Each row has a class, written after it.
7,17,12,-58,-20,-30,-46,3,-38,10,2,30,-12,62,69,20,56,-27,9,-63,-14,-59,54,-1,-20,-36,13,11,-1,25,-41,-17,-7,-6,-37,-19,-23,50 => K_322
28,6,56,-15,-2,3,-10,-17,-21,-16,15,19,4,15,40,-7,-4,16,-11,-21,-22,17,59,-3,-30,4,-50,30,-17,22,-36,-14,-72,9,-13,24,-12,-5 => K_732
-23,1,-3,11,33,-48,-8,-22,1,12,8,6,-56,-33,5,-19,-33,-28,3,-29,-57,6,-5,-10,13,35,15,-15,15,29,-57,-2,-17,-81,61,27,13,23 => K_49
-32,20,-14,-32,34,-47,-21,-2,-26,16,-6,24,-4,23,-19,-7,-33,3,-8,-23,-34,-19,21,-27,8,-20,-18,-34,3,19,47,-1,2,-8,-35,2,3,-19 => K_125
8,1,-19,19,3,-22,9,17,6,-6,-37,-9,-30,-22,38,43,-80,27,-28,-7,-33,12,27,35,-34,-17,63,-22,1,39,-19,21,5,-32,52,-3,32,-18 => K_927
-4,14,-22,-7,31,35,17,2,2,-10,-4,41,-23,-3,30,-22,-54,9,-79,33,51,-36,6,51,-100,-44,9,10,7,-21,-25,-16,-19,44,11,52,-52,-47 => K_218
-42,-21,-17,-23,14,-24,-1,-16,-13,-3,-19,6,-17,-3,-13,26,-71,-39,-26,-1,-8,10,36,22,-18,-34,-7,-18,25,47,6,11,-26,-39,14,47,20,24 => K_322
15,3,10,-11,-2,34,-92,-27,20,-22,-7,83,-68,-4,57,-46,54,3,-11,-62,81,1,61,-9,-25,-14,-16,-2,-4,3,-15,-12,-17,-24,-38,81,-93,-22 => K_215
8,9,-31,11,8,34,19,12,10,6,55,-7,28,-13,-23,-24,-4,-3,-28,25,-21,11,-45,-6,-7,-6,14,-3,34,-7,33,20,21,-19,-10,-5,-7,-23 => K_47
-14,6,30,-31,13,-22,-45,-6,-13,13,-3,16,-16,3,6,-24,-29,8,-28,-13,-27,5,27,-33,11,8,-5,-31,2,18,35,37,-28,-39,-54,4,-3,-25 => K_125
54,26,-8,23,-5,-15,-22,0,3,-13,7,4,-36,16,52,9,-55,25,32,-45,-34,62,25,22,39,43,-9,25,-11,25,-32,-29,56,-49,103,-24,-17,33 => K_47
5,11,-12,-13,2,0,38,27,-27,10,-18,-5,-14,17,11,18,-66,11,-32,-28,23,-15,-4,40,-11,-19,3,57,-18,31,8,-25,-17,17,55,45,25,24 => K_125
36,29,29,-29,29,2,-8,38,-11,9,-17,-38,38,51,45,-2,-71,18,11,-18,-1,26,59,1,40,26,-27,60,-26,-3,-31,-11,-2,19,-2,-27,-7,26 => K_242
14,7,34,28,21,1,-13,-44,2,-24,26,-19,-18,22,-16,-17,29,-19,-23,22,-31,5,9,-5,21,-4,-18,-17,28,-43,-24,4,-41,-32,3,-28,-2,-7 => K_49
-32,-46,12,-20,55,19,10,-22,4,-3,-43,8,-76,9,-17,2,45,-15,-19,23,59,-35,-62,26,-40,-65,-12,20,8,-19,1,26,-105,-14,-44,32,-31,-76 => K_688
-29,2,-33,-30,38,-31,5,1,-1,36,30,10,-27,24,15,-7,-16,-22,-22,-36,-11,19,-44,-9,86,66,-7,-5,21,37,24,-4,11,-39,3,-35,-42,-65 => K_47
-46,49,-18,-34,-18,12,9,-11,-16,19,37,57,34,5,-3,-7,-11,3,-47,5,7,-7,-24,-10,5,4,-25,11,-3,0,7,-6,10,14,-9,49,7,-9 => K_218
-5,2,-8,-28,26,0,10,14,-25,18,-29,-21,17,10,29,10,-55,-12,-10,-11,-29,20,41,8,28,0,-2,-30,-22,36,18,21,9,-15,-3,-2,-2,-21 => K_242
5,21,-1,-35,36,1,0,-3,3,36,-1,16,-2,-22,22,-30,-50,39,14,1,-31,20,31,-8,0,14,4,-15,5,10,39,18,10,-11,-12,17,-8,-12 => K_688
9,27,-6,-10,5,-40,-10,10,-23,-24,-24,-4,-16,33,48,-5,-23,-3,46,-19,8,-8,3,-30,-59,2,-33,5,2,-24,-22,-25,57,-5,-9,-54,-8,-21 => K_393
-26,-4,41,-36,-31,3,-30,11,11,-20,-31,15,-14,6,94,-47,-22,-30,16,-65,48,-30,9,-28,-58,25,4,34,-63,7,-24,7,46,-26,-2,49,-10,-40 => K_618
20,11,-51,-27,30,9,-3,28,-11,24,43,5,81,-6,-11,-26,12,1,42,11,-8,10,-35,-6,38,-15,-34,26,35,-12,18,20,46,6,-18,-2,-8,-9 => K_242
32,9,2,-22,-26,-4,-1,2,-32,2,-15,7,2,-4,40,57,-44,23,23,-2,12,51,25,44,43,24,-14,6,29,38,38,-1,-40,-9,21,27,-19,-14 => K_732
-22,-74,49,-45,110,36,16,-51,-24,68,30,4,14,-34,-74,-10,16,-15,-71,-18,0,-47,-7,11,58,12,16,-26,22,23,53,0,-3,68,-55,58,-18,-40 => K_732
-26,2,31,20,43,3,27,0,-14,16,-11,40,-11,-6,-3,-6,-26,46,-31,-27,-15,5,17,-7,57,30,-51,36,50,39,4,-8,-88,26,43,47,44,15 => K_125
-1,0,-5,-9,24,-2,17,4,-5,11,5,-5,-11,-11,-9,-20,-52,-8,16,-35,-30,17,22,16,4,-14,-33,-9,17,18,51,15,-12,-48,25,47,19,16 => K_322
-17,-15,16,23,-38,-16,-13,-36,8,-47,-28,0,-22,6,-69,30,-47,30,-30,-18,6,35,18,51,35,-15,1,24,-16,44,-15,-22,-16,-31,48,56,3,14 => K_732
30,-9,37,-16,13,-16,-18,-21,21,-11,7,-44,-12,41,-20,4,-2,10,-6,7,11,8,8,15,5,-4,-28,24,-12,-36,-5,-6,-13,-19,-30,-40,-32,-4 => K_322
43,-8,32,4,63,-27,-12,-16,2,7,42,-24,-26,-2,-3,7,-56,48,-43,-15,-48,52,1,-6,39,20,-65,42,22,21,-38,-9,-1,17,18,-10,-28,-3 => K_618
36,-32,-14,19,0,-70,-29,7,17,-15,2,52,-5,-34,3,4,-10,17,31,-47,-21,-18,-25,22,-1,-21,21,11,26,23,-36,-28,23,-56,72,1,-33,-50 => K_732
28,29,34,-2,-8,-19,-22,-18,18,-25,3,-28,5,38,1,-6,-8,42,10,26,-20,16,32,-1,-11,14,4,28,-10,-27,-38,25,-20,-5,-32,-48,30,-2 => K_927
-15,6,-14,-21,11,23,2,6,-10,10,10,24,59,-11,7,-12,1,14,7,9,-23,16,-14,3,4,-7,-12,-5,37,5,16,36,29,18,14,25,28,-8 => K_8
-32,31,-5,-24,-6,20,4,-20,-8,42,41,33,27,-28,9,-19,21,26,-3,22,-30,11,-48,-11,24,10,0,11,22,-8,12,12,5,-19,1,21,9,-14 => K_688
15,26,33,-10,20,-8,-33,17,17,-25,-49,22,13,44,5,-12,-68,35,18,-35,49,20,27,-19,-1,12,-58,20,-17,-20,44,13,-2,-35,-15,44,-3,-27 => K_125
12,-7,-3,15,13,3,-11,-17,7,-27,-27,13,-72,31,18,-3,1,33,-10,-12,29,-3,17,21,-5,20,35,11,6,-6,-50,-7,20,6,7,35,-6,14 => K_215
-23,17,-26,-13,25,-12,1,6,-11,22,27,33,11,-10,29,-10,-9,-11,17,-49,-66,13,38,-57,20,-12,-36,-52,0,37,39,4,-7,-1,2,28,17,-17 => K_618
35,-24,-21,9,41,8,-21,0,10,0,-2,31,-2,-10,25,4,31,16,52,-22,-10,31,12,15,25,5,-49,39,32,26,-61,1,-36,18,71,18,-6,44 => K_8
0,20,-76,-49,2,26,31,18,1,11,-6,31,19,27,55,1,-71,2,-20,25,68,17,19,45,-24,1,29,32,9,21,-5,-4,19,30,28,46,-16,-4 => K_688
-12,-3,-20,-12,46,-27,-22,2,-33,17,7,-20,20,-7,1,-10,-55,-44,32,-20,-80,19,6,2,34,-33,-43,-22,25,10,49,6,30,-26,40,-23,2,-6 => K_8
-9,-16,-16,17,-42,-12,3,-37,-7,-34,6,-8,-28,-30,-3,-6,-22,-15,-48,19,-13,1,70,43,-52,-42,-12,-10,40,49,-2,-21,-29,-2,10,4,-29,38 => K_322
4,23,-16,-18,50,-2,-6,22,-6,21,-7,-2,46,5,8,3,-53,-5,22,-13,-13,6,36,-36,7,6,-29,-21,18,1,33,-9,9,-7,-7,-27,-16,-29 => K_393
-22,35,-29,-25,-33,21,19,4,-1,7,31,32,54,0,16,-3,-35,9,-50,54,24,-9,-25,14,-12,8,23,4,14,-22,11,5,37,29,-3,10,3,-32 => K_218
16,41,-2,-8,5,30,15,25,-4,18,29,-23,19,-4,11,-21,-19,57,-8,0,-38,6,1,27,2,0,23,35,20,1,15,35,-16,10,-9,3,33,2 => K_927
11,10,-21,-4,-3,23,-5,40,3,-1,26,22,30,29,30,-39,-3,26,-3,-28,-1,6,-11,-21,17,6,-3,24,-4,-6,17,19,26,4,5,7,29,0 => K_125
7,15,-8,3,11,10,-9,-12,-21,-9,2,-25,-23,-10,31,6,-66,11,-43,-23,-32,22,35,55,-34,-40,-11,18,-20,42,1,-5,21,-10,40,12,-10,-8 => K_927
31,-1,15,-21,23,18,19,-10,13,15,23,-41,15,34,-1,7,-35,-9,-41,9,15,6,1,15,10,18,26,37,-38,-20,-25,18,-8,7,1,-11,35,-11 => K_927
-9,25,-1,-19,6,-21,1,-13,-15,7,13,1,-32,-13,-9,-5,-40,-18,-6,-6,-7,22,23,0,23,-9,12,-19,30,5,30,6,-18,-28,13,29,28,18 => K_49
45,-12,29,13,28,15,14,-36,11,0,41,-28,-6,33,6,-28,-11,-23,-49,20,-18,8,29,-13,20,31,1,0,-18,-38,-26,-6,-27,-9,-2,-19,-3,-26 => K_215
34,23,-4,32,26,24,13,4,33,-17,7,10,8,5,-37,-20,36,52,13,-34,21,18,-9,-38,-19,6,-73,9,-7,-21,1,-16,2,-5,-13,7,-31,-17 => K_393
63,-8,85,-27,10,5,-24,-45,16,-19,5,-29,15,21,3,-30,-23,16,-26,19,2,7,88,8,-23,3,9,18,-37,-19,-18,38,-12,14,-34,-33,35,-18 => K_927
6,-10,-33,-20,30,-11,4,0,-6,18,-16,2,-62,24,71,2,-34,-20,-6,-10,5,4,9,49,-15,12,49,0,-19,-1,-74,-17,-17,13,86,-12,-25,-14 => K_8
2,-5,5,-3,13,-37,2,-23,18,-34,-23,8,-21,-7,15,-54,16,53,53,-5,-33,4,9,-20,-33,57,-27,-12,-7,15,-10,24,56,-26,-33,15,3,-39 => K_215
-9,7,10,-12,20,25,-19,-23,23,5,35,-3,23,-7,-15,-47,14,11,-20,28,-31,-5,30,-2,-10,-2,20,-8,-13,0,4,-2,-10,3,-18,-30,-34,-35 => K_47
-8,15,-11,-19,-10,16,-15,31,-8,17,27,21,47,-24,10,7,4,37,28,11,-20,7,-22,-6,-3,-5,22,5,32,-4,19,11,-17,1,-31,27,-2,-17 => K_732
-15,32,-16,-28,5,11,-14,28,-7,21,30,4,10,6,27,2,-25,1,-4,-36,-40,30,22,-36,26,-19,-25,-6,-12,27,32,13,-38,-10,-15,34,-1,-10 => K_618
29,3,-6,3,-25,1,10,-18,8,-27,17,-16,-53,-15,16,-48,-9,30,6,50,-34,35,44,27,-14,-3,-10,-17,-23,-8,13,19,-52,13,5,-41,-5,-22 => K_218
37,17,-28,-7,22,11,-6,28,4,11,29,-14,-2,-5,-6,-19,-64,-2,10,3,-30,42,31,-20,18,7,-42,-4,-2,-1,47,19,-17,-5,-25,2,-7,33 => K_218
36,-5,22,-1,-8,15,-18,-31,17,-25,0,-37,8,24,1,-13,8,23,-5,25,1,12,48,11,23,21,9,0,-24,-18,12,-3,29,8,-27,-26,-23,-16 => K_215
16,16,-21,-13,-28,16,14,-2,13,3,49,6,51,19,-25,-1,2,1,-26,15,-2,6,0,10,-3,-9,3,18,25,-4,-10,18,-7,-23,-4,29,18,41 => K_322
-27,24,-26,-17,34,15,8,-15,2,20,4,30,-5,4,-4,-24,-2,32,-1,14,-41,16,39,-21,2,-3,-12,-38,18,17,27,22,-42,5,-41,23,-1,-1 => K_688
17,-40,14,-10,15,68,-42,14,-3,7,-70,2,5,5,54,46,72,-57,51,-47,59,-61,-1,1,9,-10,14,3,-24,11,24,19,-31,-54,-27,73,-42,-3 => K_215
33,-51,35,29,9,-4,25,-2,25,7,11,29,18,-6,-41,-11,26,-7,-15,-57,1,-29,17,-18,84,44,14,11,42,26,-1,1,-69,-8,13,26,22,2 => K_732
40,-21,19,25,62,-24,25,20,8,-5,-13,-35,6,-12,-54,1,-65,39,1,3,-56,37,18,3,31,-25,-36,29,9,15,-26,17,-36,-9,30,-8,42,17 => K_242
-1,16,-49,-31,19,6,21,41,8,12,12,-12,27,15,12,-5,-39,13,5,-13,-23,9,26,-12,6,1,-3,-3,2,39,28,24,-19,19,-23,30,-3,-12 => K_618
21,-14,-3,6,46,16,-19,-31,-10,28,-14,43,27,0,36,98,26,-21,-10,-6,17,21,7,-31,29,36,-41,-20,16,31,-77,-21,-26,-19,42,3,-26,8 => K_393
8,11,30,-14,31,6,1,-35,4,1,11,-24,-18,26,-15,-45,-26,21,-14,4,-38,18,-1,4,-6,20,-33,35,-29,-5,-26,18,-4,-33,-14,11,-6,7 => K_688
61,-10,-8,-9,19,-20,-33,31,-9,4,-16,-23,27,12,26,27,-58,-4,34,-18,-5,21,16,9,50,15,-43,39,13,33,29,10,-14,-42,24,-15,-23,17 => K_125
-14,16,-1,-15,24,8,-15,11,-20,14,12,0,-4,0,18,-9,-39,-22,-5,-18,-37,-1,20,-6,4,-23,19,-21,10,14,46,0,16,-20,1,-13,-5,-14 => K_47
22,-21,-13,-11,13,-35,14,-4,-7,1,7,0,-29,14,9,-26,-50,-4,-46,4,-6,-17,3,30,-5,3,32,6,4,17,-13,8,-13,-12,37,-14,5,-33 => K_125
-1,19,-3,-22,27,-8,15,11,-31,25,-4,-24,30,-10,1,-29,-33,-4,36,-17,-55,10,32,10,51,0,-38,-3,3,28,44,13,-16,-19,6,-2,1,-13 => K_242
27,-22,41,1,21,9,-25,-3,35,-10,-7,-41,-16,25,-41,-4,-13,8,-18,-25,22,-3,3,14,3,-19,-13,27,-19,-28,9,3,-3,-38,-27,3,-31,13 => K_322
68,-4,17,-43,41,-35,10,8,0,16,15,-26,15,-10,1,5,-30,38,30,3,-49,66,29,-16,2,18,-77,23,0,34,1,30,-34,17,-15,-24,8,10 => K_8
-67,-7,42,10,31,-59,21,-23,42,9,-26,31,-34,-39,-28,-58,-21,6,-12,-63,-16,-30,-15,-61,18,82,-48,-26,17,36,17,15,-54,-63,-22,60,-18,-88 => K_618
-28,-36,36,-32,22,-25,-3,12,-21,-23,-16,26,-23,33,53,-2,-22,-16,-89,-72,30,-26,17,-25,-32,-36,-12,31,4,46,-9,18,45,40,-52,-11,47,-43 => K_927
43,-8,-5,26,13,-25,-8,0,32,-28,5,0,44,-23,-12,-25,-37,34,14,-9,-53,10,19,4,14,38,-44,19,52,50,-20,32,2,-43,27,20,-27,-12 => K_618
42,-15,29,30,16,16,-14,-2,27,-9,0,-30,-35,9,-11,6,-28,-12,-20,23,19,2,-17,-10,4,6,-1,5,-22,-66,-5,2,-14,-12,-12,-30,-18,0 => K_218
2,23,8,9,-17,-6,-11,-10,-14,-9,-19,-59,-17,5,43,34,-64,0,-20,14,-37,28,17,42,-7,29,-4,31,-7,40,-36,19,-45,-57,18,-16,-7,6 => K_927
-42,-17,9,-14,-31,-21,18,-1,2,-30,1,20,-32,-5,46,-31,-28,-10,-50,-20,6,14,39,13,-39,-21,-39,28,13,52,-15,-4,-60,-14,12,10,10,-24 => K_322
32,10,1,17,6,14,-3,10,-17,-15,-26,-22,-5,20,5,57,-21,50,25,-5,-27,29,14,30,-2,17,-16,9,6,24,-16,-5,-30,-4,-4,31,-28,36 => K_732
-21,-49,17,-21,11,60,2,-20,6,-61,-11,11,16,74,-30,-51,4,-37,-78,-43,85,-21,-4,40,-23,-31,-50,55,12,17,3,46,42,-7,-40,91,4,1 => K_322
-11,-66,114,37,-5,44,-21,-18,24,-19,-24,-10,-31,10,-3,7,3,1,-96,-33,44,-14,14,-9,48,-7,55,-17,-25,-42,22,-12,-24,14,-17,-16,0,-70 => K_732
-10,19,-30,-35,15,5,-23,30,-22,18,1,-15,10,44,16,13,-72,-11,-48,-13,0,9,13,10,25,-25,10,-3,-19,15,52,1,7,-11,-14,-1,-21,-16 => K_125
